Here is a tiny trained network, its code and every weight. The questions are about switching its units off for an input and a class, where a switched-off unit gives its printed mean instead of its output.

import numpy as np


def w(rows, s, z=0):
    codes = np.array(rows[::2]) - 128.0
    scale = np.full(codes.shape[1], s)
    scale[-1] = z or s
    return codes * scale


def norm(h):
    return h / np.sqrt((h * h).mean(-1, keepdims=True) + 1e-5)


def f(y):
    return y / 2 * (1 + np.tanh(0.7978845608 * (y + 0.044715 * y**3)))


def log_softmax(a):
    a = a - a.max(-1, keepdims=True)
    return a - np.log(np.exp(a).sum(-1, keepdims=True))


def net(x, mask):
    res = np.array(x, float).reshape(1, 2) / 4 @ E
    u = 0
    for l in range(2):
        y = f(norm(res) @ A[l][:, :-1].T + A[l][:, -1])
        res = res + np.where(mask[u : u + 6], y, B[l][:, -1]) @ B[l][:, :-1]
        u += 6
    return log_softmax(norm(res)[-1] @ U[:, :-1].T + U[:, -1])


A, B = {}, {}
E = w([
[195,70,33,234,173,172,3,230,200,225],'x0',
[28,39,101,207,60,205,145,47,70,107],'x1',
],0.002)
A[0] = w([
[197,153,53,143,166,112,63,195,160,183,47],'0.n1',
[121,131,120,112,131,142,139,125,125,134,125],'0.n2',
[201,170,128,126,171,113,104,182,165,131,4],'0.n3',
[135,128,131,128,103,117,136,122,128,124,98],'0.n4',
[109,132,144,116,116,137,143,118,122,120,96],'0.n5',
[117,65,50,254,129,182,81,129,134,150,86],'0.n6',
],0.0057,0.0012)
B[0] = w([
[117,131,244,63,132,114,133,110,115,107,244],'0.n1',
[123,155,117,160,136,130,130,124,132,149,129],'0.n2',
[102,74,108,110,140,158,123,180,128,155,197],'0.n3',
[134,140,121,170,132,127,127,114,142,147,128],'0.n4',
[158,147,95,179,129,141,124,95,137,159,141],'0.n5',
[173,102,200,3,149,153,67,215,145,232,254],'0.n6',
],0.0051,0.0062)
A[1] = w([
[77,122,143,66,108,119,145,116,100,73,76],'1.n1',
[220,150,108,74,212,87,91,254,187,156,208],'1.n2',
[120,139,122,135,122,102,164,82,136,99,83],'1.n3',
[149,147,142,145,140,97,133,143,154,113,100],'1.n4',
[190,211,147,102,168,65,136,110,144,124,169],'1.n5',
[114,102,153,120,86,125,136,113,110,131,4],'1.n6',
],0.0052,0.0011)
B[1] = w([
[149,110,83,167,151,142,84,159,154,158,165],'1.n1',
[79,47,254,194,195,207,90,118,125,148,254],'1.n2',
[139,119,113,145,187,124,115,155,135,113,144],'1.n3',
[143,111,132,101,139,137,135,133,117,149,126],'1.n4',
[152,119,123,68,95,123,104,168,127,151,169],'1.n5',
[119,122,101,136,128,141,101,123,138,142,134],'1.n6',
],0.0063,0.0081)
U = w([
[196,180,82,69,140,66,135,160,127,110,207],'0',
[100,147,67,219,161,123,159,65,106,69,200],'1',
[134,150,133,154,100,109,143,127,138,123,43],'2',
[123,86,248,102,151,158,98,158,130,164,185],'3',
[101,113,100,153,71,157,118,92,112,159,81],'4',
[136,151,141,166,74,88,142,129,139,127,1],'5',
[140,136,130,147,91,107,153,126,142,122,40],'6',
],0.012,0.0038)

Each question gives the input, the list of numbers given to net, and the class t.
The units are the neurons (one row each of A and B). Each row of codes is followed by its name. A weight is (code - 128) times the scale printed after its matrix; where a second scale follows, it is the last column's (A, B and U).
mask holds one flag per neuron, layer by layer. A switched-off neuron (its flag False) gives its mean, the last column of its row in B, instead of its output. The means were averaged over made-up inputs and are rounded, as every weight is.
A unit's drop is (log p(t) with every unit on - log p(t) with that unit switched off) / (log p(t) with every unit on - log p(t) with every unit switched off).
The circuit of an input: a set's keep is (log p(t) with only the set's units on - log p(t) with every unit switched off) / (log p(t) with every unit on - log p(t) with every unit switched off). Starting from all 12 units, units are removed one at a time, each time the one whose removal leaves the highest keep (on an exact tie, the one counted first), for as long as the keep stays at least 0.8.
units of the circuit, in order: the units of the circuit, biggest drop first
k most important neurons: the k neurons with the biggest drops, biggest first
top k neurons in layer l: the k neurons of layer l with the biggest drops, biggest first
drop when u is switched off: that unit's drop, to one decimal
input [-8,-5], class 0: units of the circuit, in order : [1.n2, 0.n6]
input [-6,-5], class 0: 3 most important neurons : [0.n6, 1.n2, 0.n3]
input [-7,8], class 1: units of the circuit, in order : [0.n6, 1.n2]
input [-7,-6], class 0: units of the circuit, in order : [0.n6, 1.n2, 0.n3]
input [-2,1], class 1: 2 most important neurons : [0.n6, 0.n1]
input [-8,-4], class 0: 2 most important neurons : [1.n2, 0.n6]
input [-5,1], class 1: 3 most important neurons : [0.n6, 0.n1, 1.n2]
input [-2,4], class 1: top 2 neurons in layer 1 : [1.n2, 1.n5]
input [-3,8], class 4: most important neuron : [1.n2]
input [-8,1], class 1: drop when 1.n2 is switched off : 0.3
input [-2,0], class 0: drop when 0.n3 is switched off : 0.7
input [-8,7], class 1: drop when 0.n6 is switched off : 0.5
input [-3,5], class 1: drop when 0.n6 is switched off : 0.7
input [-5,-3], class 0: most important neuron : [0.n6]
input [-6,-1], class 0: 2 most important neurons : [1.n2, 0.n6]
